Here is a tiny trained network, its code and every weight. The questions are about switching its units off for an input and a target symbol, where a switched-off unit gives its printed mean instead of its output.

import numpy as np


def w(rows, s, z=0):
    codes = np.array(rows[::2]) - 128.0
    scale = np.full(codes.shape[1], s)
    scale[-1] = z or s
    return codes * scale


def norm(h):
    return h / np.sqrt((h * h).mean(-1, keepdims=True) + 1e-5)


def f(y):
    return y / 2 * (1 + np.tanh(0.7978845608 * (y + 0.044715 * y**3)))


def softmax(a):
    e = np.exp(a - a.max(-1, keepdims=True))
    return e / e.sum(-1, keepdims=True)


def log_softmax(a):
    a = a - a.max(-1, keepdims=True)
    return a - np.log(np.exp(a).sum(-1, keepdims=True))


def net(x, mask):
    ids = ['ΓΛΠΦΩβδεζμξτψ'.index(c) for c in x.split()]
    T = len(ids)
    res = E[ids] + P[:T]
    u = 0
    for l in range(2):
        r = norm(res)
        for j in range(3):
            rows = slice(3 * j, 3 * j + 3)
            q, k, v = (r @ M[l][rows].T for M in (Q, K, V))
            z = softmax(np.where(np.tri(T) > 0, q @ k.T / 3**0.5, -1e9)) @ v
            o = O[l][rows]
            res = res + np.where(mask[u + j], z, o[:, -1]) @ o[:, :-1]
        u += 3
        y = f(norm(res) @ A[l][:, :-1].T + A[l][:, -1])
        res = res + np.where(mask[u : u + 12], y, B[l][:, -1]) @ B[l][:, :-1]
        u += 12
    return log_softmax(norm(res)[-1] @ U[:, :-1].T + U[:, -1])


Q, K, V, O, A, B = {}, {}, {}, {}, {}, {}
E = w([
[116,120,72,72,132,96,203],'Γ',
[170,118,113,65,177,92,106],'Λ',
[134,214,132,154,141,79,140],'Π',
[189,80,69,92,163,100,144],'Φ',
[179,103,61,105,167,86,188],'Ω',
[254,120,137,127,185,96,126],'β',
[181,91,96,137,72,147,180],'δ',
[132,129,92,94,180,223,127],'ε',
[60,97,179,95,145,85,180],'ζ',
[144,124,114,112,202,90,182],'μ',
[169,111,118,141,145,135,228],'ξ',
[100,66,134,48,80,136,116],'τ',
[102,162,228,116,44,158,119],'ψ',
],0.016)
P = w([
[108,192,99,104,58,2,144],'0',
[110,148,70,129,137,32,155],'1',
[128,121,85,141,167,84,161],'2',
[145,103,120,127,186,144,166],'3',
[131,91,136,171,207,157,192],'4',
[150,83,157,153,218,190,183],'5',
[155,80,161,151,230,209,186],'6',
],0.0057)
Q[0] = w([
[114,137,179,175,91,217,146],'L0H0',
[73,194,166,145,254,134,172],'L0H0',
[49,148,205,69,56,161,104],'L0H0',
[145,86,151,66,121,119,110],'L0H1',
[140,116,102,92,144,251,166],'L0H1',
[193,111,105,100,148,105,151],'L0H1',
[108,149,174,136,116,96,120],'L0H2',
[73,102,117,155,117,166,15],'L0H2',
[82,103,129,163,105,160,47],'L0H2',
],0.0086)
K[0] = w([
[141,131,177,204,84,237,214],'L0H0',
[84,154,213,155,231,165,171],'L0H0',
[70,123,156,98,90,191,126],'L0H0',
[94,46,44,105,138,234,99],'L0H1',
[117,105,182,143,132,173,147],'L0H1',
[194,66,88,162,190,163,145],'L0H1',
[144,192,140,167,124,90,84],'L0H2',
[88,119,108,78,2,20,42],'L0H2',
[148,29,137,112,59,74,88],'L0H2',
],0.0073)
V[0] = w([
[53,211,68,68,156,37,50],'L0H0',
[10,31,118,129,234,119,91],'L0H0',
[141,175,187,123,202,129,38],'L0H0',
[130,213,139,187,95,155,28],'L0H1',
[48,195,234,254,213,88,153],'L0H1',
[32,81,104,172,223,130,164],'L0H1',
[149,170,125,95,121,32,240],'L0H2',
[185,137,162,148,81,83,158],'L0H2',
[188,172,230,164,166,3,213],'L0H2',
],0.0055)
O[0] = w([
[29,207,141,95,173,145,132,143],'L0H0',
[128,110,159,5,98,167,93,105],'L0H0',
[112,153,234,114,90,111,55,78],'L0H0',
[75,150,124,164,170,132,39,3],'L0H1',
[216,56,219,65,186,156,98,27],'L0H1',
[51,121,108,89,162,227,135,129],'L0H1',
[113,186,168,133,2,113,161,255],'L0H2',
[137,88,125,111,57,62,111,148],'L0H2',
[193,101,101,57,67,54,142,205],'L0H2',
],0.0057,0.0062)
A[0] = w([
[184,75,194,199,121,117,50,252],'L0N0',
[163,128,159,119,59,163,142,89],'L0N1',
[101,121,75,121,129,234,156,38],'L0N2',
[194,122,66,98,89,168,183,116],'L0N3',
[174,181,132,248,157,175,134,173],'L0N4',
[121,140,142,122,150,91,255,185],'L0N5',
[177,167,207,142,143,86,65,116],'L0N6',
[71,168,179,210,33,114,63,138],'L0N7',
[77,190,234,52,172,123,129,148],'L0N8',
[201,121,133,179,64,100,184,135],'L0N9',
[130,93,96,195,83,121,157,125],'L0N10',
[126,30,173,52,137,155,107,73],'L0N11',
],0.008,0.0025)
B[0] = w([
[90,118,79,155,199,196,230,135],'L0N0',
[79,180,156,182,172,74,13,152],'L0N1',
[138,66,140,201,166,147,93,158],'L0N2',
[119,195,140,131,185,111,157,223],'L0N3',
[67,111,124,106,113,82,212,144],'L0N4',
[164,181,150,16,102,168,76,254],'L0N5',
[90,28,3,106,183,157,136,141],'L0N6',
[190,72,94,99,33,120,242,147],'L0N7',
[163,86,2,191,136,185,228,150],'L0N8',
[92,162,119,47,123,145,43,226],'L0N9',
[94,146,202,55,180,153,58,169],'L0N10',
[60,132,79,160,123,118,160,133],'L0N11',
],0.0058,0.0092)
Q[1] = w([
[167,32,180,60,180,177,245],'L1H0',
[169,135,109,127,240,4,84],'L1H0',
[165,149,161,151,76,61,94],'L1H0',
[116,189,148,83,165,190,207],'L1H1',
[93,77,127,121,66,157,125],'L1H1',
[117,231,109,128,87,106,111],'L1H1',
[63,163,36,87,226,148,151],'L1H2',
[102,183,188,75,99,58,54],'L1H2',
[152,100,108,63,205,76,255],'L1H2',
],0.0074)
K[1] = w([
[166,140,78,219,231,173,85],'L1H0',
[205,114,207,99,115,32,104],'L1H0',
[172,101,161,89,68,94,181],'L1H0',
[98,84,118,2,110,194,119],'L1H1',
[97,164,125,197,93,138,127],'L1H1',
[101,125,126,105,82,69,148],'L1H1',
[193,91,230,152,106,174,203],'L1H2',
[75,79,66,209,109,123,98],'L1H2',
[151,125,202,171,106,206,141],'L1H2',
],0.0081)
V[1] = w([
[144,65,154,130,150,143,177],'L1H0',
[115,145,70,192,183,158,204],'L1H0',
[72,149,70,217,168,184,198],'L1H0',
[45,31,216,147,89,241,107],'L1H1',
[136,191,101,206,254,115,151],'L1H1',
[182,122,101,116,165,174,187],'L1H1',
[100,172,98,106,98,86,125],'L1H2',
[123,98,167,112,52,144,140],'L1H2',
[100,67,100,170,85,138,133],'L1H2',
],0.0083)
O[1] = w([
[116,225,106,109,108,106,67,97],'L1H0',
[198,111,127,153,195,102,3,127],'L1H0',
[203,160,200,142,215,115,86,109],'L1H0',
[174,29,83,30,142,63,120,12],'L1H1',
[156,116,210,144,54,192,213,48],'L1H1',
[177,126,167,130,118,202,93,142],'L1H1',
[181,59,157,91,165,83,54,207],'L1H2',
[246,99,205,179,34,71,134,158],'L1H2',
[73,121,196,151,111,74,187,95],'L1H2',
],0.0061,0.011)
A[1] = w([
[198,172,139,122,187,115,83,249],'L1N0',
[134,170,147,133,133,105,91,111],'L1N1',
[167,121,39,99,123,62,252,96],'L1N2',
[125,151,181,54,30,112,105,182],'L1N3',
[85,188,180,123,57,96,187,118],'L1N4',
[137,29,188,200,173,166,43,49],'L1N5',
[86,1,112,121,137,65,79,96],'L1N6',
[114,140,176,121,238,60,184,140],'L1N7',
[70,87,149,150,212,153,80,36],'L1N8',
[119,129,106,67,147,151,238,108],'L1N9',
[57,189,53,103,126,163,187,214],'L1N10',
[182,130,55,172,84,168,237,8],'L1N11',
],0.0097,0.0021)
B[1] = w([
[84,139,114,150,39,93,148,189],'L1N0',
[70,75,110,139,142,67,94,140],'L1N1',
[117,133,171,140,154,193,148,227],'L1N2',
[122,146,104,85,96,88,254,251],'L1N3',
[133,136,115,46,135,152,114,223],'L1N4',
[116,83,138,89,109,117,200,164],'L1N5',
[163,131,158,206,194,210,67,141],'L1N6',
[125,111,102,126,86,102,129,142],'L1N7',
[89,143,78,110,110,107,176,149],'L1N8',
[189,85,105,140,167,177,108,179],'L1N9',
[173,82,174,186,130,93,142,238],'L1N10',
[123,16,120,137,249,205,24,154],'L1N11',
],0.0097,0.011)
U = w([
[141,138,97,71,74,111,210,126],'Γ',
[156,50,159,154,196,206,172,129],'Λ',
[132,139,130,132,180,194,41,254],'Π',
[81,101,118,122,146,166,76,138],'Φ',
[106,155,150,154,132,139,108,95],'Ω',
[101,122,150,141,129,135,117,50],'β',
[121,158,149,167,107,137,98,124],'δ',
[82,85,36,97,176,39,75,133],'ε',
[160,87,205,197,80,37,104,136],'ζ',
[48,171,94,255,140,136,185,131],'μ',
[102,131,148,143,125,132,113,61],'ξ',
[149,183,133,148,105,135,70,123],'τ',
[83,116,151,144,113,151,115,70],'ψ',
],0.011,0.0058)

Each question gives the input, a string of symbols that net reads in full, and the target symbol t.
The units are the heads (3 rows each of Q, K, V and O) and the neurons (one row each of A and B). Each row of codes is followed by its name. A weight is (code - 128) times the scale printed after its matrix; where a second scale follows, it is the last column's (O, A, B and U).
mask holds one flag per unit, layer by layer, with each layer's heads first. A switched-off unit (its flag False) gives its mean, the last column of its rows in O or B, instead of its output. The means were averaged over made-up inputs and are rounded, as every weight is.
A unit's drop is (log p(t) with every unit on - log p(t) with that unit switched off) / (log p(t) with every unit on - log p(t) with every unit switched off).
The circuit of an input: a set's keep is (log p(t) with only the set's units on - log p(t) with every unit switched off) / (log p(t) with every unit on - log p(t) with every unit switched off). Starting from the 12 units with the biggest drops (on a tie, the unit counted first), units are removed one at a time, each time the one whose removal leaves the highest keep (on an exact tie, the one counted first), for as long as the keep stays at least 0.8.
units of the circuit, in order: the units of the circuit, biggest drop first
most important unit: the unit with the biggest drop
top k neurons: the k neurons with the biggest drops, biggest first
k most important neurons of layer l: the k neurons of layer l with the biggest drops, biggest first
which heads matter: for each layer, one digit per head in row order, 1 if its drop is at least 0.15 and else 0, layers parted by /
input Ω δ δ τ ε τ Ω, target ε: which heads matter -> 000 / 110
input β μ τ Ω δ ξ Ω, target Λ: units of the circuit, in order -> L1N11
input Λ Ω Φ ξ Π ξ Φ, target Λ: top 2 neurons -> L1N10, L1N11
input μ ε δ Φ, target μ: units of the circuit, in order -> L1N0, L1N4, L0H2
input ε ζ Ω Γ τ δ, target ε: which heads matter -> 001 / 110
input δ β δ ζ δ ε Γ, target μ: units of the circuit, in order -> L1H0, L0H2, L1N0, L1N4
input τ β β, target Λ: units of the circuit, in order -> L1H0, L1N11, L1H1
input δ τ Λ τ Λ, target Λ: which heads matter -> 110 / 100
input β Ω ε Ω, target μ: which heads matter -> 001 / 111
input β Λ β, target Λ: top 2 neurons -> L0N6, L0N0
input ξ τ τ Φ Γ δ β, target Γ: 2 most important neurons of layer 0 -> L0N9, L0N8
input Φ Γ ε ζ ψ τ, target ζ: which heads matter -> 011 / 101
input β ξ δ Λ ε ξ Φ, target τ: which heads matter -> 001 / 111
input ε Λ τ μ, target ε: most important neuron of layer 0 -> L0N3
input Φ Ω Ω, target Λ: units of the circuit, in order -> L1N11, L1H1
input τ δ Λ ξ τ τ, target Π: which heads matter -> 001 / 010
input ξ β Λ ε δ, target μ: 2 most important neurons of layer 0 -> L0N3, L0N4
input μ ε ψ Λ Π, target ζ: 2 most important neurons of layer 1 -> L1N3, L1N0
input ξ Ω ψ ψ, target Λ: which heads matter -> 010 / 110
input β ε τ ψ Γ, target ζ: most important unit -> L1H0
input τ ε Γ Π, target μ: top 3 neurons -> L1N0, L1N4, L0N8
input τ ε Λ, target ε: 4 most important neurons of layer 1 -> L1N2, L1N3, L1N10, L1N7
input δ τ ψ Ω Λ τ Λ, target Λ: top 2 neurons -> L0N8, L0N10
input ξ ξ ε δ ξ μ, target τ: which heads matter -> 000 / 100
input Π τ Φ ψ τ, target Λ: top 2 neurons -> L1N6, L0N8
input ξ δ ξ, target Λ: which heads matter -> 100 / 100
input Φ Π τ Γ ζ Γ, target Λ: units of the circuit, in order -> L1N9
input μ Ω μ ε, target Π: which heads matter -> 110 / 111
